Look-ups in named tables: a row name and a column name give one cell, copied from the table.

Table vome
fields: tasim, vaf, kadaki, lim, ses, vovipa, nam, gof, fedev
bek: [4.14, 5.07, 4.13, 4.12, 4.12, 5.06, 4.30, 5.07, 4.11]
naluvi: [1.40, 8.71, 1.38, 1.34, 1.43, 8.50, 2.34, 8.75, 1.39]
sazi: [5.10, 4.57, 5.08, 5.00, 5.06, 4.78, 5.35, 4.58, 4.92]
bavu: [2.01, 7.28, 2.03, 2.08, 2.09, 6.91, 2.33, 7.29, 2.21]
fab: [4.49, 5.60, 4.70, 4.69, 4.94, 5.17, 3.72, 5.66, 5.05]
gogibul: [4.44, 4.74, 4.35, 4.39, 4.26, 4.82, 4.73, 4.71, 4.27]
nopomez: [4.62, 5.09, 4.69, 4.59, 4.78, 5.12, 4.64, 5.13, 4.67]
ges: [7.92, 2.67, 7.80, 7.82, 7.61, 3.09, 7.84, 2.61, 7.55]
teg: [7.64, 3.38, 7.48, 7.45, 7.29, 3.94, 7.96, 3.33, 7.12]
sop: [4.83, 3.96, 4.85, 4.85, 4.86, 3.97, 4.66, 3.96, 4.87]

kadaki of nopomez is 4.69
vovipa of naluvi is 8.50
gof of teg is 3.33
gof of naluvi is 8.75
nam of teg is 7.96
fedev of bavu is 2.21
nam of fab is 3.72
vaf of sazi is 4.57
vovipa of sop is 3.97
nam of naluvi is 2.34
gof of fab is 5.66
fedev of naluvi is 1.39
nam of sazi is 5.35
nam of bek is 4.30
gof of nopomez is 5.13
vovipa of gogibul is 4.82
lim of bek is 4.12
kadaki of sop is 4.85
nam of bavu is 2.33

gutoru.tsv
	geb	dedul	dap	vose
rodo	9.264	4.754	3.698	6.510
pato	9.408	4.421	5.028	3.689
tukila	2.505	7.770	4.814	7.749
sodak	5.174	5.991	7.356	1.337
mekevez	2.741	7.307	7.202	2.876
gezilam	9.314	4.670	3.737	6.496
rap	2.718	7.251	7.259	2.879
kotimig	9.407	4.417	5.116	3.647
deze	5.223	6.085	7.284	1.408

What is the vose of sodak in gutoru?
1.337
What is the dap of deze in gutoru?
7.284
What is the dap of tukila in gutoru?
4.814
What is the dedul of rodo in gutoru?
4.754
What is the dedul of sodak in gutoru?
5.991
What is the dap of gezilam in gutoru?
3.737
What is the dedul of pato in gutoru?
4.421
Row with the largest dap: sodak

Table manag
,movebo,kimimus,vuvabub
fovefun,811,735,167
pefoleg,620,851,287
tad,721,778,657
boz,837,655,226
mas,790,656,565
gug,197,634,596

vuvabub of gug: 596
kimimus of fovefun: 735
movebo of pefoleg: 620
kimimus of boz: 655
kimimus of tad: 778
kimimus of pefoleg: 851
movebo of tad: 721
vuvabub of tad: 657
movebo of mas: 790

memonu.csv
,kopug,kir,fumosa,sokasap,gonuf,ramib
vosobaz,-567,-594,-8,250,-20,-311
kemif,-310,-268,184,-507,-89,604
limi,477,-10,123,444,-342,-1
damoged,-335,470,202,-1,-272,-285
razovek,-226,90,-530,129,365,89
gisano,-294,75,-551,170,409,97
seregub,-233,-208,-707,-458,-754,-42
dofil,-366,577,267,72,-295,-311
koguvo,188,-224,-41,-586,424,-662
zaz,-510,-581,3,210,-69,-319
bemu,-285,-247,-572,-502,-655,128

bemu, ramib => 128
razovek, gonuf => 365
damoged, sokasap => -1
dofil, fumosa => 267
zaz, gonuf => -69
limi, sokasap => 444
razovek, fumosa => -530
damoged, gonuf => -272
damoged, fumosa => 202
vosobaz, kopug => -567
bemu, fumosa => -572
koguvo, ramib => -662

maf
|  | kanokit | nolom |
|---|---|---|
| vokifo | 0.44 | 0.78 |
| mok | 0.31 | 0.56 |
| nulezo | 0.10 | 0.45 |
| setud | 0.66 | 0.27 |
| lubof | 0.86 | 0.33 |
| bes | 0.48 | 0.39 |
| balebo | 0.04 | 0.47 |
| kud | 0.47 | 0.66 |
| non | 0.25 | 0.24 |
| zamet | 0.59 | 0.27 |

kanokit of balebo: 0.04
nolom of setud: 0.27
nolom of kud: 0.66
kanokit of zamet: 0.59
nolom of non: 0.24
nolom of balebo: 0.47
kanokit of setud: 0.66
kanokit of nulezo: 0.10
nolom of zamet: 0.27
kanokit of vokifo: 0.44
kanokit of lubof: 0.86
kanokit of kud: 0.47
kanokit of mok: 0.31
kanokit of bes: 0.48
nolom of nulezo: 0.45
nolom of vokifo: 0.78
nolom of bes: 0.39

fudabe =
|  | lusug | moraz | mununug |
|---|---|---|---|
| los | 106 | 76 | 106 |
| buza | 106 | 60 | 45 |
| kaguma | 197 | 60 | 30 |
| disadig | 60 | 60 | 30 |
| mim | 121 | 45 | 121 |
| favev | 91 | 76 | 45 |

What is the moraz of favev in fudabe?
76
What is the mununug of kaguma in fudabe?
30
What is the moraz of los in fudabe?
76
What is the mununug of mim in fudabe?
121
What is the lusug of kaguma in fudabe?
197
What is the moraz of buza in fudabe?
60
What is the lusug of buza in fudabe?
106
What is the moraz of kaguma in fudabe?
60
What is the lusug of favev in fudabe?
91
What is the lusug of disadig in fudabe?
60
What is the mununug of buza in fudabe?
45
What is the mununug of disadig in fudabe?
30
What is the lusug of mim in fudabe?
121
What is the mununug of favev in fudabe?
45

fopogip:
	konevuv	mar	zep	tater	difogo	rege	tus
sotip	-3.83	-3.24	-1.66	-0.62	-1.19	-3.04	-2.60
febopof	-2.04	-1.91	-2.04	-1.85	-1.87	-2.19	-2.01
keku	-0.16	-2.46	-1.01	-0.45	0.43	-2.46	-1.51
gubus	-2.77	-1.12	-2.92	-2.03	-2.01	-2.55	-2.28
lisek	-1.42	-4.06	-2.56	-3.29	-3.53	-2.92	-2.15
feg	-5.42	9.23	0.06	5.64	7.42	2.87	-1.01
lovigug	-2.73	-4.21	-3.62	-1.70	-3.06	0.38	-1.84
nik	-0.89	-3.64	-1.37	-1.87	-2.22	-1.50	-1.47
nimep	1.13	-6.05	1.20	-1.83	-2.73	-0.65	-0.50

nik, tus: -1.47
gubus, tus: -2.28
lisek, rege: -2.92
nimep, rege: -0.65
febopof, rege: -2.19
sotip, konevuv: -3.83
feg, zep: 0.06
lovigug, zep: -3.62
febopof, mar: -1.91
febopof, zep: -2.04
gubus, rege: -2.55
nimep, konevuv: 1.13
keku, konevuv: -0.16
gubus, tater: -2.03
keku, difogo: 0.43
lisek, mar: -4.06
febopof, difogo: -1.87
feg, tater: 5.64
Which row has the largest tus? nimep

ziv.csv
,zige,tadin
keluzu,182,61
bedigur,50,208
gasevis,231,37
nufo,190,54
fugif,167,75
fenule,184,61

gasevis, zige: 231
fugif, tadin: 75
gasevis, tadin: 37
nufo, zige: 190
fenule, zige: 184
nufo, tadin: 54
keluzu, tadin: 61
fenule, tadin: 61
fugif, zige: 167
keluzu, zige: 182
bedigur, zige: 50
bedigur, tadin: 208

sedatap:
,taniki,vuzala,zepe,pafeg,fabek,rus
ket,-0.2,0.0,0.3,-0.3,-0.4,0.5
lero,0.2,0.0,0.1,0.0,0.1,0.0
gor,-0.4,-0.1,0.1,-0.4,0.1,0.0
kiropef,0.5,0.0,-0.6,0.5,-0.2,0.0
mol,0.4,-0.3,0.1,0.0,0.7,0.0
mefasut,-0.3,0.2,0.0,0.1,0.0,0.0
zapi,0.1,0.1,-0.3,0.2,-0.1,0.1
pef,-0.3,-0.1,-0.7,0.3,0.0,0.1

zapi, rus => 0.1
mefasut, rus => 0.0
lero, vuzala => 0.0
zapi, pafeg => 0.2
kiropef, vuzala => 0.0
mol, rus => 0.0
mol, pafeg => 0.0
gor, fabek => 0.1
gor, pafeg => -0.4
gor, taniki => -0.4
lero, taniki => 0.2
kiropef, zepe => -0.6
zapi, vuzala => 0.1
zapi, zepe => -0.3
ket, pafeg => -0.3
pef, zepe => -0.7
kiropef, rus => 0.0
Row with the largest rus: ket

